Below are the code and all the weights of a small trained network. Each question names an input and a target symbol and asks about switching units off, where a switched-off unit gives its printed mean instead of its output.

import numpy as np


def w(rows, s, z=0):
    codes = np.array(rows[::2]) - 128.0
    scale = np.full(codes.shape[1], s)
    scale[-1] = z or s
    return codes * scale


def f(y):
    return np.maximum(y, 0)


def softmax(a):
    e = np.exp(a - a.max(-1, keepdims=True))
    return e / e.sum(-1, keepdims=True)


def log_softmax(a):
    a = a - a.max(-1, keepdims=True)
    return a - np.log(np.exp(a).sum(-1, keepdims=True))


def net(x, mask):
    ids = ['αβγζλμξσφψ'.index(c) for c in x.split()]
    T = len(ids)
    res = E[ids] + P[:T]
    u = 0
    for l in range(2):
        r = res
        for j in range(2):
            rows = slice(3 * j, 3 * j + 3)
            q, k, v = (r @ M[l][rows].T for M in (Q, K, V))
            z = softmax(np.where(np.tri(T) > 0, q @ k.T / 3**0.5, -1e9)) @ v
            o = O[l][rows]
            res = res + np.where(mask[u + j], z, o[:, -1]) @ o[:, :-1]
        u += 2
        y = f(res @ A[l][:, :-1].T + A[l][:, -1])
        res = res + np.where(mask[u : u + 16], y, B[l][:, -1]) @ B[l][:, :-1]
        u += 16
    return log_softmax(res[-1] @ U[:, :-1].T + U[:, -1])


Q, K, V, O, A, B = {}, {}, {}, {}, {}, {}
E = w([
[98,180,139,139],'α',
[95,169,131,151],'β',
[99,164,126,164],'γ',
[235,136,188,86],'ζ',
[118,173,162,185],'λ',
[63,106,130,95],'μ',
[114,91,81,175],'ξ',
[160,148,105,2],'σ',
[62,169,214,52],'φ',
[137,97,79,95],'ψ',
],0.019)
P = w([
[112,254,83,125],'0',
[42,178,91,166],'1',
[11,124,106,191],'2',
[20,68,118,173],'3',
[11,32,131,162],'4',
[15,13,152,158],'5',
],0.006)
Q[0] = w([
[170,237,76,165],'L0H1',
[76,62,105,119],'L0H1',
[176,2,71,81],'L0H1',
[144,65,158,131],'L0H2',
[189,54,117,112],'L0H2',
[44,147,172,129],'L0H2',
],0.0097)
K[0] = w([
[200,206,90,218],'L0H1',
[99,120,97,120],'L0H1',
[202,12,74,75],'L0H1',
[147,187,144,145],'L0H2',
[155,117,156,192],'L0H2',
[111,141,125,210],'L0H2',
],0.011)
V[0] = w([
[171,231,170,167],'L0H1',
[17,179,102,98],'L0H1',
[183,232,116,192],'L0H1',
[92,96,153,99],'L0H2',
[236,82,254,163],'L0H2',
[217,68,171,65],'L0H2',
],0.0054)
O[0] = w([
[87,162,179,184,247],'L0H1',
[86,150,118,55,229],'L0H1',
[172,103,93,139,223],'L0H1',
[105,149,107,136,100],'L0H2',
[137,2,161,105,92],'L0H2',
[29,126,96,123,3],'L0H2',
],0.0075,0.0031)
A[0] = w([
[101,52,93,150,171],'L0N1',
[134,126,122,102,41],'L0N2',
[137,133,102,110,42],'L0N3',
[104,71,113,63,41],'L0N4',
[199,164,129,78,46],'L0N5',
[206,162,107,112,160],'L0N6',
[71,99,199,98,67],'L0N7',
[151,117,55,119,127],'L0N8',
[82,137,72,155,117],'L0N9',
[159,122,162,203,110],'L0N10',
[131,128,115,117,2],'L0N11',
[76,3,114,143,249],'L0N12',
[86,59,83,150,164],'L0N13',
[69,131,140,128,119],'L0N14',
[140,135,93,107,7],'L0N15',
[93,79,95,143,158],'L0N16',
],0.014,0.0046)
B[0] = w([
[187,247,215,189,150],'L0N1',
[154,159,150,78,137],'L0N2',
[151,94,132,68,138],'L0N3',
[99,218,156,63,177],'L0N4',
[125,221,227,134,182],'L0N5',
[40,196,188,164,196],'L0N6',
[112,65,91,159,177],'L0N7',
[242,175,120,121,154],'L0N8',
[131,208,140,184,174],'L0N9',
[26,133,2,96,254],'L0N10',
[154,129,152,165,128],'L0N11',
[185,128,13,124,189],'L0N12',
[141,174,212,69,152],'L0N13',
[94,162,98,138,186],'L0N14',
[142,96,121,86,138],'L0N15',
[166,184,196,91,148],'L0N16',
],0.0065,0.0067)
Q[1] = w([
[129,234,156,160],'L1H1',
[71,231,161,115],'L1H1',
[196,65,43,128],'L1H1',
[141,61,139,178],'L1H2',
[95,148,155,67],'L1H2',
[147,254,170,84],'L1H2',
],0.013)
K[1] = w([
[157,32,210,62],'L1H1',
[246,16,238,128],'L1H1',
[109,237,143,149],'L1H1',
[121,164,93,137],'L1H2',
[202,116,156,163],'L1H2',
[183,13,217,120],'L1H2',
],0.012)
V[1] = w([
[109,111,186,253],'L1H1',
[227,169,183,164],'L1H1',
[180,121,20,169],'L1H1',
[159,142,248,132],'L1H2',
[74,167,96,206],'L1H2',
[33,102,216,153],'L1H2',
],0.012)
O[1] = w([
[172,35,160,127,117],'L1H1',
[222,123,131,177,197],'L1H1',
[96,106,6,111,1],'L1H1',
[193,95,194,52,203],'L1H2',
[76,72,133,169,240],'L1H2',
[73,88,151,99,185],'L1H2',
],0.012,0.009)
A[1] = w([
[90,97,110,193,110],'L1N1',
[167,44,93,190,192],'L1N2',
[165,7,124,128,20],'L1N3',
[111,79,9,87,156],'L1N4',
[149,125,159,78,156],'L1N5',
[93,192,70,94,72],'L1N6',
[178,181,129,90,2],'L1N7',
[101,138,196,173,157],'L1N8',
[112,91,85,55,205],'L1N9',
[108,75,176,135,160],'L1N10',
[115,160,152,94,175],'L1N11',
[51,146,62,169,30],'L1N12',
[98,74,54,129,232],'L1N13',
[174,99,157,126,152],'L1N14',
[72,129,148,57,23],'L1N15',
[51,100,123,110,216],'L1N16',
],0.013,0.0068)
B[1] = w([
[48,188,122,143,206],'L1N1',
[46,157,161,167,182],'L1N2',
[102,244,103,71,166],'L1N3',
[118,103,236,226,152],'L1N4',
[145,148,53,157,214],'L1N5',
[202,70,141,115,173],'L1N6',
[41,84,152,155,204],'L1N7',
[136,105,135,60,251],'L1N8',
[125,249,230,150,140],'L1N9',
[151,99,74,149,219],'L1N10',
[191,130,82,167,201],'L1N11',
[210,147,166,87,208],'L1N12',
[239,37,61,134,185],'L1N13',
[80,112,116,168,203],'L1N14',
[96,102,194,158,158],'L1N15',
[117,123,56,2,204],'L1N16',
],0.008,0.023)
U = w([
[214,1,156,101,236],'α',
[120,29,192,131,130],'β',
[90,106,139,124,104],'γ',
[117,113,116,109,103],'ζ',
[129,70,40,90,252],'λ',
[181,112,93,39,18],'μ',
[133,104,93,163,92],'ξ',
[133,168,147,90,125],'σ',
[121,92,159,57,22],'φ',
[195,145,41,107,105],'ψ',
],0.0079,0.0043)

Each question gives the input, a string of symbols that net reads in full, and the target symbol t.
The units are the heads (3 rows each of Q, K, V and O) and the neurons (one row each of A and B). Each row of codes is followed by its name. A weight is (code - 128) times the scale printed after its matrix; where a second scale follows, it is the last column's (O, A, B and U).
mask holds one flag per unit, layer by layer, with each layer's heads first. A switched-off unit (its flag False) gives its mean, the last column of its rows in O or B, instead of its output. The means were averaged over made-up inputs and are rounded, as every weight is.
A unit's drop is (log p(t) with every unit on - log p(t) with that unit switched off) / (log p(t) with every unit on - log p(t) with every unit switched off).
The circuit of an input: a set's keep is (log p(t) with only the set's units on - log p(t) with every unit switched off) / (log p(t) with every unit on - log p(t) with every unit switched off). Starting from the 12 units with the biggest drops (on a tie, the unit counted first), units are removed one at a time, each time the one whose removal leaves the highest keep (on an exact tie, the one counted first), for as long as the keep stays at least 0.8.
circuit, biggest first: the units of the circuit, biggest drop first
most important unit: the unit with the biggest drop
top k neurons: the k neurons with the biggest drops, biggest first
k most important neurons of layer l: the k neurons of layer l with the biggest drops, biggest first
which heads matter: for each layer, one digit per head in row order, 1 if its drop is at least 0.15 and else 0, layers parted by /
input σ β ξ, target σ: circuit, biggest first	(L1H1, L0N1, L1N13)
input λ σ ζ λ λ μ, target α: circuit, biggest first	(L1H1, L1N1, L0N5)
input ζ λ λ σ β, target α: most important unit	L0H2
input λ λ β μ, target μ: which heads matter	10 / 11
input ζ λ ζ, target λ: which heads matter	11 / 01
input λ σ γ, target σ: circuit, biggest first	(L1H1, L1N13, L1N10)
input λ λ λ λ σ, target σ: circuit, biggest first	(L0N10, L1H1, L0N4)
input λ λ γ, target λ: circuit, biggest first	(L1N16, L1H1, L1H2)
input β λ φ λ, target φ: circuit, biggest first	(L1H1, L1N16, L1H2, L1N8)
input λ β ξ ζ β σ, target α: circuit, biggest first	(L1H1, L0N5, L1N1)
input λ λ ξ λ λ α, target λ: circuit, biggest first	(L1H1, L1N16)
input μ σ λ, target σ: top 3 neurons	(L0N5, L0N9, L0N14)
input ζ σ λ, target α: circuit, biggest first	(L1H1, L0N5)
input ξ β φ, target φ: 3 most important neurons of layer 0	(L0N9, L0N6, L0N10)
input ζ α λ σ, target α: circuit, biggest first	(L1H1, L0N5)
input ψ λ μ, target ψ: most important unit	L0N10
input ζ β λ λ, target β: which heads matter	11 / 10
input ψ γ ξ, target ψ: 3 most important neurons of layer 0	(L0N12, L0N3, L0N15)
input σ σ α β, target σ: which heads matter	00 / 10
input λ λ α, target λ: top 2 neurons	(L1N16, L1N13)
input λ ζ ζ, target λ: which heads matter	11 / 11
input λ λ β σ ψ α, target ψ: which heads matter	01 / 10
input σ λ λ β ψ σ, target ψ: most important unit	L1H2
input λ γ φ μ σ, target φ: which heads matter	01 / 11
input β λ γ ζ ξ, target α: which heads matter	00 / 11
input σ ψ λ λ, target ψ: 2 most important neurons of layer 0	(L0N10, L0N8)
